What each symbol does to the items:
BT: ke>SN, po>CP
ZT: ke>JP, po>SF
GT: ke>FJ, po>CR
GR: ke>JJ, po>RH
TT: ke>MJ, po>CF
CR: ke>DC, po>PC
RH: ke>DL, po>JM
MR: ke>HB, po>JF
HN: ke>MD, po>HB
MD: ke>FF, po>BM
MP: ke>TL, po>SD
QS: ke>PB, po>FG
TC: ke>MB, po>MP
ZR: ke>BT, po>CR
NZ: ke>NT, po>SG
JG: ke>JL, po>JP
TB: ke>BF, po>PH
QT: ke>FG, po>JD
JP: ke>RL, po>GG
FJ: ke>LB, po>HJ
HS: ke>SF, po>BP
HF: ke>TQ, po>CJ
JJ: ke>SL, po>DL
RT: ke>QB, po>BR
MG: ke>SF, po>TJ
SG: ke>DP, po>MB
DL: ke>GS, po>CP
SD: ke>GT, po>PN
FH: ke>JM, po>QD
HB: ke>BM, po>FB
SF: ke>FH, po>QH
QN: ke>QH, po>TC
TH: ke>LQ, po>QP
JF: ke>JD, po>NF
BG: ke>RH, po>FJ
JD: ke>FS, po>HM
DN: ke>LP, po>SF
ZH: ke>RL, po>LS
CF: ke>MT, po>JJ
JL: ke>ZT, po>RL
ML: ke>MD, po>HS
BC: ke>BR, po>PM
PC: ke>MJ, po>CR
LP: ke>FF, po>FD
MB: ke>QM, po>PH
BR: ke>LP, po>MG
NT: ke>HC, po>DP
HJ: ke>TT, po>BF
TP: ke>FB, po>QG
JT: ke>GD, po>JJ
QD: ke>ML, po>FB
DC: ke>MJ, po>BT
GZ: ke>JG, po>ZT
NF: ke>CJ, po>HN
PN: ke>TC, po>QM
CZ: ke>RT, po>LB
TL: ke>BG, po>GT
PH: ke>BG, po>MP
JH: ke>TJ, po>NT
GD: ke>GR, po>SL
DP: ke>ZR, po>TB
JM: ke>CJ, po>HJ
TQ: ke>HJ, po>MJ
RL: ke>HC, po>CT
QH: ke>TP, po>JG
CJ: ke>TT, po>PJ
TJ: ke>NZ, po>RL
FS: ke>NF, po>FF
PJ: ke>ML, po>JD
LQ: ke>TT, po>QS
GS: ke>JM, po>TH
CT: ke>TQ, po>PC
JB: ke>ML, po>LP
GH: ke>QD, po>JB
QM: ke>CT, po>RT
FF: ke>HN, po>MR
QB: ke>SF, po>CH
FB: ke>FH, po>GH
QP: ke>JD, po>QT
QG: ke>MD, po>HL
LB: ke>ZH, po>DC
PM: ke>JG, po>JH
LS: ke>TQ, po>BT
FG: ke>TH, po>FS
BM: ke>JJ, po>FH
GG: ke>BC, po>QB
BP: ke>JB, po>GZ
GQ: ke>GZ, po>JL
HM: ke>FF, po>JJ
FD: ke>HS, po>GQ
HL: ke>JB, po>DN
BF: ke>CF, po>JT
MT: ke>JT, po>GR
SL: ke>RH, po>GS
LM: ke>RT, po>BG
PB: ke>QT, po>JF
HC: ke>GG, po>BR
FR: ke>ZH, po>PM
SN: ke>LM, po>TL
CH: ke>JH, po>NZ
MJ: ke>BF, po>MT
CP: ke>PH, po>LM

The rows follow the links: the fewer symbols apart two items are, the more alike their rows tend to be.

Known rows, each with its item:
(16, 0, 41, -50, 50, -64, 22, -32, -42, -10, -11, -51, 12, -32, 75, 36, -61, 62, 28, -73, 96, -3, 30, -131, 10, -8, -15, -29, 69, 46, -27, 22, 102, -5, 59, 1, -54, -58, -10, -11, 70, -6, 24, -41, 7, -3, -31, 41, -32, 70, -19, -57, -16, 50, 39, -28, 14, -73, 4, 6, 22): ZT
(95, 10, -66, 7, -90, -14, 17, 8, -29, -2, 4, 31, -93, 16, 5, -38, 21, -32, 5, 14, -61, 9, 33, -61, -52, -31, -2, -33, -46, -43, -21, -51, 68, 18, -38, 40, -14, -13, 65, -56, -76, -40, 48, 4, -86, -8, -39, 19, -10, -135, 44, 34, -96, -8, -23, 55, 86, 8, 13, 6, -43): LS
(-55, -37, -86, -63, -45, -19, 66, 50, 45, 12, -36, 27, 18, -63, 25, -25, -73, -5, -87, -16, 37, -60, -21, -6, -70, 12, -16, -12, -32, 7, -39, 35, -49, -68, -74, -5, 3, 10, -75, 3, 89, 21, -16, 11, -35, -43, 5, 9, 59, -32, -66, 12, 72, -24, -63, 123, -70, 11, 37, -14, -39): CF
(-73, -21, 66, 14, -34, 48, 45, -56, -78, -48, 103, 16, 4, -15, -48, 25, -25, 91, -54, -68, -2, -13, -39, 101, 54, -13, -39, 51, 8, 46, 66, 5, 3, 1, 31, -55, -10, -14, -58, 87, 3, -8, -56, -5, 24, 78, 46, -16, -29, -24, -26, -52, 39, -13, 0, -46, 6, -3, 52, 71, 20): TC
(-51, -7, -93, -18, 13, 51, -4, 90, 64, 43, 6, 28, 5, 54, 12, 23, -38, -97, -7, 11, 43, -40, -50, -53, 59, 34, -5, -17, -26, 20, -15, 14, -22, 25, 24, 3, 87, -7, 58, -16, 47, -19, -41, 17, -15, -80, 9, 47, 107, 48, -6, 6, 13, -24, -56, 67, -49, 16, 4, -12, -141): RH
(-57, -17, 60, 19, -23, 78, 15, -56, -70, -46, 117, 22, -12, 21, -19, 29, -8, 68, -58, -59, -27, 10, -55, 61, 75, 8, -17, 45, 7, 53, 68, 0, 2, 12, 33, -58, 40, 4, -28, 79, -35, -31, -88, -22, 35, 79, 56, 25, 6, -24, 9, -60, -4, -5, 13, -46, 12, 4, 19, 56, -43): MP
(15, -4, 69, 44, 4, -63, -26, 29, 56, 24, -26, 54, -6, -41, 21, -2, 75, -1, -23, 62, -60, -4, 9, 40, -48, -14, -32, -14, 34, -56, 13, 73, -77, -90, -59, 109, -12, -18, -16, -60, -40, 60, 10, 9, 60, 46, 25, -44, -17, 50, -81, 94, 28, -41, 56, -36, -12, -70, -16, 40, -16): NT
(23, -40, 39, -52, 74, -12, -1, -31, -23, 14, -30, -71, 48, 17, 101, 5, 2, 61, 41, -45, 33, 40, 19, -98, -19, 42, 73, -31, 39, -12, -28, 20, 27, -40, 23, -34, -28, -6, -9, -44, 8, -23, 10, -41, 84, -16, 37, 3, -65, 116, -9, -81, -26, 96, 15, 15, 1, -39, -86, -15, 47): BP
(31, -25, 43, -60, 81, -26, -14, -29, -33, 11, -29, -76, 38, 10, 99, -2, 1, 58, 37, -21, 49, 56, 33, -113, -6, 42, 67, -26, 49, 9, -39, 17, 33, -35, 15, -16, -39, 18, -25, -28, 9, -22, -5, -68, 92, -11, 17, 42, -47, 109, -6, -63, -18, 77, 38, 2, -8, -29, -92, -16, 21): FD
(73, 48, 56, 53, -6, -83, -32, 27, 53, -7, -43, 56, -41, -21, 2, 15, 39, -47, 4, 19, -5, -13, 38, -24, -22, -53, -60, -20, 51, -33, 15, 34, 17, -6, 13, 131, -15, -75, 44, -60, -5, 25, 60, 9, -17, 22, -47, -11, -5, 29, -42, 108, -4, -49, 56, -67, 26, -75, 29, 51, -17): HC
(28, 25, 26, -18, 2, -86, 17, -2, -23, -34, -35, -15, -29, -43, 35, 32, -56, 30, 24, -68, 104, -21, 33, -107, 5, -44, -63, -45, 50, 38, -17, 14, 112, 11, 77, 42, -55, -96, 15, -16, 69, 0, 50, -15, -36, 6, -68, 19, -29, 21, -25, 9, -5, -7, 32, -44, 39, -77, 54, 32, 20): JP
(-4, -7, -15, -11, 62, 73, -23, -14, 38, -13, -18, -42, 36, 61, -22, -30, 62, 7, 73, -41, -46, 21, -17, 103, -22, 27, 61, 9, -14, -56, 25, -15, -30, -1, 23, -61, -10, -33, 68, -32, -32, -76, 66, 59, 6, -44, 4, -57, -85, 44, -1, -57, -31, 63, -77, 28, 12, 15, -4, 7, 127): GH
(76, 61, -36, 28, -36, -58, -8, 16, 8, -36, -26, 37, -73, 16, -17, 3, 6, -69, 37, 7, 17, -29, 38, -41, -8, -59, -67, -34, 16, -12, 10, -21, 87, 55, 38, 71, -29, -66, 92, -41, -8, -7, 67, 15, -110, -10, -91, 16, -10, -61, 21, 76, -50, -36, 8, -22, 72, -27, 75, 21, 1): FR
(-16, -6, 11, 32, 14, -16, -1, 40, -4, 115, 29, -68, 90, -58, -89, 39, -14, -6, 53, 60, -8, 23, -45, -59, 84, -1, 15, 8, -50, 43, -35, -8, -39, 44, 42, -22, 12, 68, -17, -1, 49, 81, 26, 35, 0, 9, 16, -113, 48, -35, 55, -11, 27, -10, 4, -44, -13, 16, -30, -105, 29): QP
(-11, 60, 3, 19, -10, -24, -31, -41, -33, -33, -53, 0, -2, -25, -62, -41, -47, -25, 19, 55, 58, -3, 55, 49, -25, -9, 9, 41, -10, 29, -21, -37, 9, 78, -19, -32, -20, 84, -92, 84, 15, 54, -47, -40, -16, -1, -71, 61, 20, -44, 59, 32, 60, -23, 56, -71, -38, 109, 12, -49, 56): NF
(-13, -37, -96, -42, -78, -13, 72, 35, 5, 22, 0, 10, -2, -39, -21, -11, -42, 12, -54, -31, -31, -58, -34, 19, -65, -5, -9, -25, -61, -26, -33, -1, -27, -37, -57, -19, -14, -6, -6, -17, 29, -20, 25, 63, -89, -26, 3, -51, 3, -134, -35, -1, -3, 3, -105, 133, 7, 6, 62, -15, -8): HJ
(11, -16, 10, 17, -59, 76, 14, -59, -87, -29, 112, 16, -74, 48, 13, 3, 10, 42, -38, -14, -75, 21, -8, 12, 41, 14, 10, -5, -11, 14, 40, -42, 40, 16, -16, -49, 30, 31, 18, 39, -103, -57, -74, -26, 15, 67, 53, 47, -14, -85, 43, -39, -80, 3, 12, 6, 43, 39, -10, 28, -75): GT
(-40, 43, -50, -3, 36, 46, -42, -24, 48, -68, -73, 25, -12, 53, -49, -59, -22, -85, 9, 14, 79, -26, 40, 125, -33, 11, 21, 31, -9, 0, 26, -24, -19, 68, -12, -58, 25, 19, -20, 49, 17, -29, -26, -4, -22, -61, -72, 92, 5, 36, 23, 25, 53, -3, -21, -13, -58, 97, 37, 24, 55): BM
(-7, -51, -73, -58, -76, -41, 80, 5, -20, 6, -20, 20, -21, -58, 31, -36, -31, 33, -81, -7, -32, -28, 1, -14, -104, -10, -4, -21, -36, -40, -52, 2, -16, -73, -98, 1, -34, 24, -58, -14, 23, 15, 5, 10, -61, 1, 3, -13, -5, -110, -36, 12, 2, -6, -55, 121, -10, -2, 27, -15, 0): MJ
(28, -8, -12, 38, 4, 65, -50, 32, 12, 27, 55, 24, -30, 92, 36, 24, 40, -61, 15, 43, -56, 17, -12, -64, 61, 35, 24, -9, 0, -2, 21, -17, 18, 19, 14, 9, 85, 27, 82, -30, -80, -37, -57, -23, 41, -9, 30, 51, 58, 33, 37, 3, -77, -15, 14, 13, 5, 25, -61, -7, -158): CP
(75, 54, 29, 63, 27, -47, -60, 30, 53, -21, -35, 23, -56, 40, 5, 14, 61, -79, 67, 27, 5, -3, 41, -41, 26, -42, -50, -27, 50, -17, 38, 20, 39, 26, 56, 94, -8, -75, 109, -63, -36, -3, 48, 6, -7, -12, -51, 8, -11, 66, 4, 78, -52, -23, 39, -75, 46, -52, 9, 34, -12): BR

Each walk starts at a row. The symbols on each line, taken left to right, move it on to the next item.
Each answer is a row, close to the row of the item it stands for.
---
(-10, 54, -6, 2, 41, 33, -57, -53, 2, -79, -68, -7, -11, 44, -18, -72, -5, -48, 26, 21, 56, 24, 71, 111, -54, 12, 47, 40, 15, -5, 23, -37, 0, 53, -14, -40, -5, 51, -57, 69, -28, -13, -39, -45, 23, -19, -57, 90, -28, 52, 32, 9, 37, 11, 26, -48, -46, 100, -15, 11, 81)
ke ke po po ke ke ke	(-21, 3, -78, -29, -54, -28, 44, 8, -2, -3, -35, -16, 11, -66, -84, -41, -55, 22, -13, -4, 1, -32, -12, 53, -63, -16, 12, 10, -64, -3, -61, -25, -27, 10, -45, -39, -40, 40, -57, 28, 71, 32, 38, 49, -86, -29, -39, -49, -2, -124, 6, 12, 47, -8, -72, 58, -24, 58, 73, -54, 77)
po ke ke po po ke	(-49, -25, -130, -16, -12, 41, 20, 84, 63, 40, -5, -3, 24, 15, -46, 6, -28, -79, 10, -22, 25, -53, -55, 15, 22, 20, -10, -11, -54, -9, -8, -7, -44, 12, 15, -29, 32, -20, 65, -25, 67, -27, 39, 89, -82, -78, -2, -39, 55, -23, -4, -14, 6, 3, -131, 103, -22, 16, 52, -39, -23)
---
(-23, 18, -21, 6, 40, 59, -22, -16, 30, -42, -27, -25, 17, 57, -60, -46, 40, -12, 58, -42, -16, 15, -6, 145, -20, 4, 33, 24, -21, -37, 47, -17, -24, 36, 26, -56, -11, -29, 60, 6, -15, -66, 62, 61, -46, -44, -16, -39, -84, 25, 15, -33, -5, 41, -82, 12, 15, 35, 37, 20, 127)
ke po po po ke po ke	(-26, -1, -57, 5, 40, 67, -21, 7, 59, -34, -30, -21, 15, 64, -57, -38, 48, -30, 52, -44, -2, -17, -14, 133, -7, 8, 28, 13, -22, -36, 43, -20, -33, 26, 33, -64, 3, -45, 70, -9, 20, -70, 66, 69, -46, -70, -21, -36, -62, 30, -2, -28, -2, 46, -103, 35, 10, 26, 41, 11, 115)
ke ke po po ke	(-5, 46, 14, 23, 5, -28, -33, -20, -21, 25, -27, -22, 34, -32, -77, -18, -36, -38, 25, 76, 54, 17, 33, 6, 20, 3, 15, 46, -17, 45, -36, -31, -15, 73, -1, -27, -17, 102, -94, 70, 18, 85, -35, -34, 23, 19, -42, 7, 53, -29, 64, 20, 54, -15, 77, -91, -42, 90, -34, -73, 43)
---
(-11, 57, 2, 13, 14, 0, -49, -63, -7, -79, -61, 22, -34, 25, -34, -49, -20, -51, 8, 39, 68, 17, 80, 81, -41, -5, 14, 37, 14, 14, 12, -47, 17, 71, -21, -30, -10, 59, -72, 88, -3, 20, -47, -66, 5, -7, -76, 101, 5, 5, 43, 29, 38, -14, 56, -59, -49, 106, -6, -14, 57)
po po ke ke po po	(-49, -47, -60, -61, -50, -34, 68, 34, 24, 8, -18, 18, 10, -69, 42, -6, -54, 28, -97, -13, 7, -42, -22, 8, -94, 18, 2, -7, -32, -15, -50, 27, -51, -92, -99, 0, -10, 24, -86, -16, 74, 11, -26, 21, -25, -21, 33, -12, 35, -35, -78, 7, 55, -18, -58, 112, -56, -6, 44, -11, -47)
po po po ke ke po ke	(-30, -39, -72, -51, -56, -35, 82, 34, 9, 55, -14, -9, 35, -80, -21, -3, -52, 42, -49, -23, -19, -51, -49, 4, -63, -1, 0, -11, -57, -12, -60, 7, -41, -47, -57, -20, -29, 12, -36, -18, 76, 25, 40, 72, -66, -12, 14, -82, 17, -102, -38, -10, 47, -6, -84, 104, -15, -8, 54, -39, 24)
---
(26, -19, 45, -61, 55, -49, 11, -37, -55, 6, -20, -63, 28, -27, 101, 18, -51, 61, 13, -40, 72, 31, 39, -137, -3, 15, 38, -30, 65, 24, -38, 12, 68, -27, 34, -15, -34, -13, -29, -9, 46, -8, -18, -51, 55, 1, 6, 47, -29, 84, -11, -65, 3, 47, 61, -15, 0, -53, -51, -10, -5)
po po ke ke po po	(32, 12, 66, 56, 10, -56, -30, 32, 71, 16, -38, 71, -10, -26, -7, 10, 82, -26, -8, 37, -39, -8, 7, 38, -20, -26, -53, -8, 28, -42, 21, 52, -66, -56, -28, 122, -7, -49, 16, -63, -29, 51, 38, 32, 43, 31, 19, -67, -2, 49, -65, 117, 12, -36, 43, -53, 5, -74, 1, 47, -4)
po po po po	(-33, -42, 54, 37, -21, 82, -9, -17, -23, -11, 109, 28, -16, 53, 17, 31, 31, 33, -63, -18, -60, 29, -41, 37, 80, 43, 0, 30, 1, 21, 54, 5, -25, -24, -4, -14, 70, 34, -12, 40, -71, -19, -105, -32, 82, 60, 96, 39, 46, 19, -9, -29, -18, -19, 25, -20, -17, 7, -31, 54, -115)
---
(-44, -20, -80, -15, 17, 31, 2, 101, 78, 85, 9, -9, 42, 17, -23, 42, -23, -75, 24, 23, 20, -37, -68, -56, 72, 20, -13, -8, -46, 11, -18, 17, -37, 19, 34, -5, 65, -12, 76, -31, 66, 0, 7, 59, -26, -67, 18, -31, 96, 25, 12, -13, 30, -10, -85, 58, -30, 0, 4, -38, -79)
ke ke po po	(-13, 35, 16, 26, 11, -27, -40, -2, -6, 58, -31, -38, 65, -47, -81, -3, -40, -16, 38, 79, 35, 26, -4, -22, 45, 5, 6, 40, -25, 48, -55, -22, -19, 77, 17, -25, 3, 104, -79, 54, 24, 91, -12, -28, 19, 2, -21, -26, 61, -38, 65, -9, 66, -12, 50, -78, -35, 76, -35, -106, 45)
ke ke ke ke ke po	(-48, -32, -86, -66, -42, -24, 52, 46, 39, 13, -37, 24, 8, -50, 47, -3, -70, -20, -77, -4, 45, -62, -22, -23, -57, 18, -4, -15, -20, 1, -37, 25, -43, -60, -70, 2, 6, 14, -69, 2, 92, 15, -28, -3, -24, -46, 3, 32, 58, -16, -60, 3, 67, -20, -51, 112, -78, 2, 30, -8, -55)
---
(-62, -29, -72, -63, -19, -16, 33, 60, 52, 10, -40, 23, 13, -40, 39, 3, -79, -27, -75, 3, 74, -51, -12, -24, -46, 22, -14, -8, -7, 4, -31, 38, -40, -53, -53, 1, 27, -3, -62, 1, 101, 12, -39, -3, -8, -46, 13, 50, 81, 26, -59, 19, 74, -30, -41, 86, -84, 18, 29, -12, -84)
po ke po po	(-23, -10, -19, 8, 1, 0, 20, 65, 22, 121, 37, -56, 81, -35, -76, 46, 2, -1, 39, 37, -27, 9, -76, -52, 92, -16, 9, 4, -44, 16, -46, 2, -55, 26, 44, -16, 18, 34, 30, -14, 59, 57, 48, 64, -16, -11, 35, -128, 45, -32, 28, -20, 20, 1, -45, 11, -5, -13, -6, -98, 16)
ke po ke po po po po	(-13, 47, -21, 16, 23, 38, -47, -43, 17, -86, -73, 15, -27, 38, -56, -53, -3, -64, 17, 19, 54, 2, 63, 128, -45, -7, 18, 42, -4, 9, 15, -43, -4, 68, -11, -37, 1, 28, -50, 80, -15, -11, -25, -36, -17, -35, -73, 80, -25, 10, 41, 22, 41, -1, 20, -49, -43, 100, 15, 9, 79)
---
(36, 19, 54, 45, 8, -75, -32, 38, 80, 9, -39, 55, -16, -23, -1, 8, 82, -30, -10, 42, -40, -25, 17, 35, -33, -40, -60, -15, 30, -46, 25, 61, -48, -58, -27, 127, -22, -65, 22, -65, -20, 51, 49, 24, 22, 23, -11, -51, -9, 49, -64, 107, 6, -42, 36, -57, 2, -79, 21, 45, -1)
po po ke ke	(78, 2, -30, 24, -25, 40, -24, 1, -12, 20, 23, 22, -78, 77, 59, -14, 57, -30, 12, 54, -102, 40, 24, -78, -16, 17, 42, -32, -17, -48, -14, -41, 32, 1, -40, 21, 35, 32, 62, -56, -116, -39, -30, -35, 20, 3, 24, 39, 12, -35, 44, 19, -108, 1, 12, 37, 36, 17, -76, -13, -101)
po ke po ke ke po	(43, -15, -66, 20, -67, 71, 9, -4, -33, -12, 77, 27, -83, 63, 0, -2, 13, -37, -6, 2, -72, 17, -14, -46, 39, 4, -8, -19, -50, -12, 24, -52, 50, 41, 7, -11, 45, 4, 90, -17, -87, -69, -17, -8, -52, -2, 6, 47, 24, -95, 61, -8, -100, -2, -37, 48, 66, 28, -13, 18, -97)
---
(81, -19, -50, -11, -68, 5, 15, -6, -32, -1, 14, 22, -89, 21, 56, -39, 28, 1, -30, 26, -100, 13, 25, -55, -74, -12, 39, -32, -23, -55, -22, -35, 31, -27, -73, 27, -12, 45, 22, -49, -92, -26, 5, -15, -28, 11, 5, 26, -26, -117, 37, 16, -92, 0, -15, 79, 50, 22, -25, -7, -53)
po po po ke ke ke	(8, -10, 41, -15, 98, -11, -21, -12, 0, -3, -35, -66, 36, 31, 40, 28, 27, 36, 76, -62, 32, 10, 17, -17, 14, 2, 21, -29, 63, -20, 22, 24, 28, -19, 64, -9, -37, -80, 80, -41, 28, -51, 74, 24, 18, -23, 2, -32, -93, 117, -18, -50, -27, 71, -8, -21, 27, -68, -6, 33, 95)
po ke ke po po ke po	(17, -27, 37, -33, 90, 4, -17, -32, -20, 5, -28, -76, 57, 25, 89, -8, 13, 54, 63, -31, 19, 41, 12, -78, -14, 36, 84, -22, 47, -18, -26, 9, 21, -51, 16, -38, -22, -8, 0, -29, 5, -36, 12, -33, 89, -29, 38, 8, -68, 112, -8, -75, -27, 95, 18, 13, 1, -27, -84, -14, 64)
---
(48, 51, 11, 27, -3, -87, -14, 33, 34, -27, -29, 26, -55, -15, -14, 22, 1, -49, 31, -8, 44, -28, 34, -48, 8, -59, -81, -39, 30, -2, 8, 20, 72, 29, 46, 101, -38, -99, 74, -37, 24, 13, 74, 23, -69, -2, -80, 8, -3, -1, -11, 85, -26, -38, 24, -61, 55, -56, 79, 34, -1)
po ke ke ke ke ke po	(47, 43, 41, 59, 31, -27, -50, 46, 62, 4, -18, 32, -29, 20, -9, 23, 68, -56, 53, 3, -10, -14, 5, 7, 37, -37, -53, -26, 40, -38, 45, 31, 22, 13, 50, 97, -3, -98, 122, -64, -16, 2, 57, 38, -12, 8, -27, -35, -14, 48, -15, 74, -28, -26, 29, -68, 42, -73, 35, 60, -17)
ke ke po po ke po ke	(4, -7, 6, -25, 99, 49, -35, -48, 20, -20, -51, -72, 43, 56, 20, -47, 49, 19, 59, -1, -12, 49, 23, 61, -42, 32, 89, 14, 8, -42, -9, -8, -34, -7, 12, -64, -20, 12, 8, -26, -21, -44, 40, -6, 53, -54, 14, -5, -89, 76, 15, -63, -16, 88, -26, 22, -12, 27, -67, -13, 135)
---
(47, 11, -16, 32, -6, 70, -37, 2, -12, 16, 60, 13, -58, 92, 20, 13, 47, -52, 16, 27, -54, 41, 1, -67, 51, 19, 36, -11, -7, -4, 31, -36, 25, 43, 11, 11, 72, 22, 79, -30, -109, -49, -43, -37, 28, 2, 31, 52, 30, 1, 58, -6, -100, 5, 29, 3, 42, 25, -70, 7, -124)
po po ke po po po po	(-56, -8, -80, -49, 1, 8, 2, 58, 72, 13, -55, 29, 17, 6, 18, -17, -74, -70, -39, 11, 80, -45, -9, -11, -14, 29, -12, -9, -14, 14, -25, 26, -26, -4, -20, -5, 55, 11, -40, 12, 92, 8, -52, -10, -4, -73, -20, 76, 105, 52, -26, 9, 78, -25, -40, 72, -87, 29, 23, -15, -92)
ke po po po ke ke po	(-4, 68, 13, 2, 22, -4, -46, -57, -10, -61, -63, 0, -8, 20, -16, -50, -28, -44, 9, 45, 67, 20, 71, 50, -35, 8, 21, 37, 7, 25, -13, -39, 14, 64, -24, -26, -6, 73, -89, 73, -6, 26, -62, -73, 23, -7, -64, 108, 17, 28, 42, 26, 37, 1, 68, -66, -45, 94, -36, -16, 38)
